Here is a tiny trained network, its code and every weight. The questions are about switching its units off for an input and a class, where a switched-off unit gives its printed mean instead of its output.

import numpy as np


def w(rows, s, z=0):
    codes = np.array(rows[::2]) - 128.0
    scale = np.full(codes.shape[1], s)
    scale[-1] = z or s
    return codes * scale


def f(y):
    return np.maximum(y, 0)


def log_softmax(a):
    a = a - a.max(-1, keepdims=True)
    return a - np.log(np.exp(a).sum(-1, keepdims=True))


def net(x, mask):
    res = np.array(x, float).reshape(1, 6) / 4 @ E
    y = f(res @ A[0][:, :-1].T + A[0][:, -1])
    res = res + np.where(mask, y, B[0][:, -1]) @ B[0][:, :-1]
    return log_softmax(res[-1] @ U[:, :-1].T + U[:, -1])


A, B = {}, {}
E = w([
[118,148,118,104,141,150,156,103,118,123,184,108],'x0',
[123,163,133,106,128,151,126,126,114,110,172,125],'x1',
[123,155,46,227,64,142,143,179,161,220,214,244],'x2',
[99,166,116,125,127,153,134,132,114,152,123,80],'x3',
[162,107,132,143,159,145,161,90,144,113,157,149],'x4',
[231,189,73,60,138,94,172,107,57,163,84,167],'x5',
],0.011)
A[0] = w([
[48,138,174,176,57,141,88,85,160,142,172,121,39],'neuron 0',
[253,242,28,108,112,61,186,126,52,194,96,193,131],'neuron 1',
[171,123,170,140,138,107,103,124,102,18,101,57,6],'neuron 2',
[46,89,162,174,132,135,128,114,214,130,157,155,99],'neuron 3',
[131,171,70,143,62,178,105,146,197,132,155,194,97],'neuron 4',
[142,125,52,190,71,155,92,170,150,153,205,169,54],'neuron 5',
[46,92,188,238,118,175,88,101,158,165,170,116,130],'neuron 6',
[108,135,12,216,65,182,123,167,148,227,195,233,29],'neuron 7',
[33,135,154,214,174,83,110,151,177,92,181,139,133],'neuron 8',
[42,85,158,182,74,193,73,147,243,115,189,114,161],'neuron 9',
],0.0067,0.0014)
B[0] = w([
[133,160,132,148,113,98,121,127,174,135,134,90,177],'neuron 0',
[174,198,86,197,41,96,194,202,159,168,179,195,229],'neuron 1',
[106,115,141,94,186,134,79,119,104,107,102,98,177],'neuron 2',
[123,145,123,110,79,93,118,144,147,105,147,141,186],'neuron 3',
[94,117,126,103,122,217,136,149,97,137,82,149,187],'neuron 4',
[98,93,166,111,165,153,110,98,129,116,113,83,202],'neuron 5',
[186,181,71,131,120,141,141,130,114,97,200,73,203],'neuron 6',
[1,39,164,40,179,218,25,72,68,110,88,115,250],'neuron 7',
[201,151,104,167,118,128,144,201,166,110,160,132,188],'neuron 8',
[177,178,88,158,69,62,191,166,155,176,204,161,220],'neuron 9',
],0.0095,0.017)
U = w([
[223,211,80,254,35,34,231,185,143,200,220,195,255],'0',
[81,48,209,61,211,169,75,35,35,85,48,76,1],'1',
],0.0077,0.0025)

Each question gives the input, the list of numbers given to net, and the class t.
The units are the neurons (one row each of A and B). Each row of codes is followed by its name. A weight is (code - 128) times the scale printed after its matrix; where a second scale follows, it is the last column's (A, B and U).
mask holds one flag per neuron, in row order. A switched-off neuron (its flag False) gives its mean, the last column of its row in B, instead of its output. The means were averaged over made-up inputs and are rounded, as every weight is.
A unit's drop is (log p(t) with every unit on - log p(t) with that unit switched off) / (log p(t) with every unit on - log p(t) with every unit switched off).
The circuit of an input: a set's keep is (log p(t) with only the set's units on - log p(t) with every unit switched off) / (log p(t) with every unit on - log p(t) with every unit switched off). Starting from all 10 units, units are removed one at a time, each time the one whose removal leaves the highest keep (on an exact tie, the one counted first), for as long as the keep stays at least 0.8.
circuit, biggest first: the units of the circuit, biggest drop first
top k neurons: the k neurons with the biggest drops, biggest first
drop when u is switched off: that unit's drop, to one decimal
input [4,-1,-5,-8,-7,-5], class 0: top 3 neurons -> [neuron 7; neuron 5; neuron 9]
input [8,-6,6,4,3,0], class 1: circuit, biggest first -> [neuron 7]
input [3,7,-4,4,3,4], class 0: top 3 neurons -> [neuron 7; neuron 5; neuron 4]
input [-4,3,8,-5,0,-7], class 1: top 4 neurons -> [neuron 7; neuron 5; neuron 1; neuron 4]
input [-6,3,6,-4,-2,-4], class 1: top 2 neurons -> [neuron 7; neuron 1]
input [-2,2,-4,-1,-5,-4], class 0: top 2 neurons -> [neuron 7; neuron 5]
input [-4,8,8,4,0,-7], class 1: top 4 neurons -> [neuron 7; neuron 5; neuron 1; neuron 4]
input [-7,-8,7,4,-2,2], class 1: drop when neuron 5 is switched off -> 0.0
input [2,-2,-4,2,4,5], class 0: drop when neuron 7 is switched off -> 7.0
input [3,-7,5,6,7,1], class 1: drop when neuron 7 is switched off -> 0.4
input [-5,4,-5,-1,-7,-7], class 0: drop when neuron 7 is switched off -> 0.2
